Here is a tiny trained network, its code and every weight. The questions are about switching its units off for an input and a target symbol, where a switched-off unit gives its printed mean instead of its output.

import numpy as np


def w(rows, s, z=0):
    codes = np.array(rows[::2]) - 128.0
    scale = np.full(codes.shape[1], s)
    scale[-1] = z or s
    return codes * scale


def f(y):
    return y / 2 * (1 + np.tanh(0.7978845608 * (y + 0.044715 * y**3)))


def softmax(a):
    e = np.exp(a - a.max(-1, keepdims=True))
    return e / e.sum(-1, keepdims=True)


def log_softmax(a):
    a = a - a.max(-1, keepdims=True)
    return a - np.log(np.exp(a).sum(-1, keepdims=True))


def net(x, mask):
    ids = ['ΓΣΦΨβεζηλμξπτω'.index(c) for c in x.split()]
    T = len(ids)
    res = E[ids] + P[:T]
    r = res
    for j in range(2):
        rows = slice(3 * j, 3 * j + 3)
        q, k, v = (r @ M[0][rows].T for M in (Q, K, V))
        z = softmax(np.where(np.tri(T) > 0, q @ k.T / 3**0.5, -1e9)) @ v
        o = O[0][rows]
        res = res + np.where(mask[j], z, o[:, -1]) @ o[:, :-1]
    y = f(res @ A[0][:, :-1].T + A[0][:, -1])
    res = res + np.where(mask[2:18], y, B[0][:, -1]) @ B[0][:, :-1]
    return log_softmax(res[-1] @ U[:, :-1].T + U[:, -1])


Q, K, V, O, A, B = {}, {}, {}, {}, {}, {}
E = w([
[41,179,170,68],'Γ',
[140,121,253,131],'Σ',
[128,129,110,140],'Φ',
[53,151,43,113],'Ψ',
[126,167,34,137],'β',
[141,34,113,151],'ε',
[119,67,248,159],'ζ',
[122,87,103,149],'η',
[133,121,130,142],'λ',
[160,76,149,173],'μ',
[128,117,161,154],'ξ',
[169,164,130,153],'π',
[118,137,160,148],'τ',
[98,82,88,76],'ω',
],0.024)
P = w([
[120,215,217,167],'0',
[92,128,221,103],'1',
[183,149,108,171],'2',
[226,172,120,253],'3',
[166,155,90,180],'4',
[184,180,42,181],'5',
[167,161,135,183],'6',
],0.0051)
Q[0] = w([
[86,158,115,2],'head 1',
[129,142,196,127],'head 1',
[127,129,127,96],'head 1',
[71,96,101,86],'head 2',
[197,131,209,90],'head 2',
[49,74,115,91],'head 2',
],0.0087)
K[0] = w([
[123,141,203,99],'head 1',
[103,118,174,145],'head 1',
[126,255,65,99],'head 1',
[51,118,222,129],'head 2',
[167,175,174,89],'head 2',
[62,191,59,214],'head 2',
],0.0092)
V[0] = w([
[193,191,245,107],'head 1',
[50,57,138,183],'head 1',
[210,16,82,211],'head 1',
[58,139,1,134],'head 2',
[42,41,226,174],'head 2',
[85,216,146,26],'head 2',
],0.0088)
O[0] = w([
[221,155,2,119,186],'head 1',
[61,203,59,188,197],'head 1',
[125,31,137,18,208],'head 1',
[102,24,92,207,17],'head 2',
[16,209,125,125,253],'head 2',
[185,146,52,152,43],'head 2',
],0.0078,0.0061)
A[0] = w([
[46,139,251,193,119],'neuron 1',
[175,115,131,2,253],'neuron 2',
[169,37,149,143,77],'neuron 3',
[129,147,169,195,151],'neuron 4',
[98,144,45,109,196],'neuron 5',
[100,194,194,218,120],'neuron 6',
[229,239,173,12,30],'neuron 7',
[102,235,196,230,145],'neuron 8',
[117,199,49,81,143],'neuron 9',
[55,53,214,96,134],'neuron 10',
[71,68,172,96,147],'neuron 11',
[143,24,220,101,64],'neuron 12',
[15,143,137,113,124],'neuron 13',
[116,101,74,161,130],'neuron 14',
[236,88,96,122,134],'neuron 15',
[160,49,56,38,126],'neuron 16',
],0.0088,0.0058)
B[0] = w([
[134,90,64,108,243],'neuron 1',
[162,183,220,107,197],'neuron 2',
[131,139,141,22,150],'neuron 3',
[168,132,97,111,161],'neuron 4',
[137,94,254,164,175],'neuron 5',
[150,57,86,109,208],'neuron 6',
[86,85,111,66,223],'neuron 7',
[183,105,144,121,251],'neuron 8',
[167,156,106,116,200],'neuron 9',
[90,184,125,157,222],'neuron 10',
[117,186,125,145,190],'neuron 11',
[140,122,97,117,187],'neuron 12',
[103,80,59,167,212],'neuron 13',
[110,127,164,69,143],'neuron 14',
[80,90,219,174,148],'neuron 15',
[156,208,107,140,147],'neuron 16',
],0.0074,0.011)
U = w([
[166,196,88,165,170],'Γ',
[154,158,154,71,53],'Σ',
[141,161,156,163,65],'Φ',
[123,66,111,188,172],'Ψ',
[117,126,143,157,104],'β',
[74,178,83,85,203],'ε',
[141,23,63,87,20],'ζ',
[61,147,126,143,128],'η',
[174,158,254,166,137],'λ',
[105,154,211,145,70],'μ',
[151,51,180,118,125],'ξ',
[204,173,237,156,254],'π',
[158,153,124,136,128],'τ',
[62,177,213,118,33],'ω',
],0.0077,0.0042)

Each question gives the input, a string of symbols that net reads in full, and the target symbol t.
The units are the heads (3 rows each of Q, K, V and O) and the neurons (one row each of A and B). Each row of codes is followed by its name. A weight is (code - 128) times the scale printed after its matrix; where a second scale follows, it is the last column's (O, A, B and U).
mask holds one flag per unit, heads first, then neurons. A switched-off unit (its flag False) gives its mean, the last column of its rows in O or B, instead of its output. The means were averaged over made-up inputs and are rounded, as every weight is.
A unit's drop is (log p(t) with every unit on - log p(t) with that unit switched off) / (log p(t) with every unit on - log p(t) with every unit switched off).
The circuit of an input: a set's keep is (log p(t) with only the set's units on - log p(t) with every unit switched off) / (log p(t) with every unit on - log p(t) with every unit switched off). Starting from the 12 units with the biggest drops (on a tie, the unit counted first), units are removed one at a time, each time the one whose removal leaves the highest keep (on an exact tie, the one counted first), for as long as the keep stays at least 0.8.
units of the circuit, in order: the units of the circuit, biggest drop first
most important unit: the unit with the biggest drop
k most important neurons: the k neurons with the biggest drops, biggest first
which heads matter: for each layer, one digit per head in row order, 1 if its drop is at least 0.15 and else 0, layers parted by /
drop of u: that unit's drop, to one decimal
input π τ ω, target π: which heads matter -> 00
input ζ Φ Ψ ζ, target ζ: most important unit -> neuron 1
input ξ τ ζ ζ ε μ, target ε: units of the circuit, in order -> head 1; head 2; neuron 5; neuron 10
input Ψ τ Γ, target Γ: which heads matter -> 11
input ζ ζ μ ε Σ, target Σ: which heads matter -> 11
input π μ λ, target π: which heads matter -> 10
input β τ Γ β Ψ, target Ψ: units of the circuit, in order -> head 2; head 1
input μ Ψ Ψ ξ, target ζ: which heads matter -> 10
input μ η ζ ζ, target ε: units of the circuit, in order -> head 2; neuron 1; neuron 5
input π η τ Ψ, target Ψ: which heads matter -> 01
input ζ λ ω ε ζ, target ε: which heads matter -> 10
input ζ ω ζ, target ζ: 2 most important neurons -> neuron 6; neuron 1
input Φ π ζ λ, target π: which heads matter -> 10
input Γ ξ Γ, target Γ: units of the circuit, in order -> head 1
input π Φ Φ β λ π, target π: which heads matter -> 01
input π π ζ ζ μ, target π: which heads matter -> 10
input ζ ε τ η, target η: which heads matter -> 11
input β π π Φ, target π: drop of head 2 -> 0.3
input λ μ π β π ζ Φ, target π: drop of neuron 1 -> 0.2
input ζ Ψ τ Ψ ξ, target Ψ: drop of neuron 15 -> 0.0
input λ π μ, target π: drop of neuron 2 -> 0.3
input Ψ Ψ β, target Ψ: most important neuron -> neuron 2
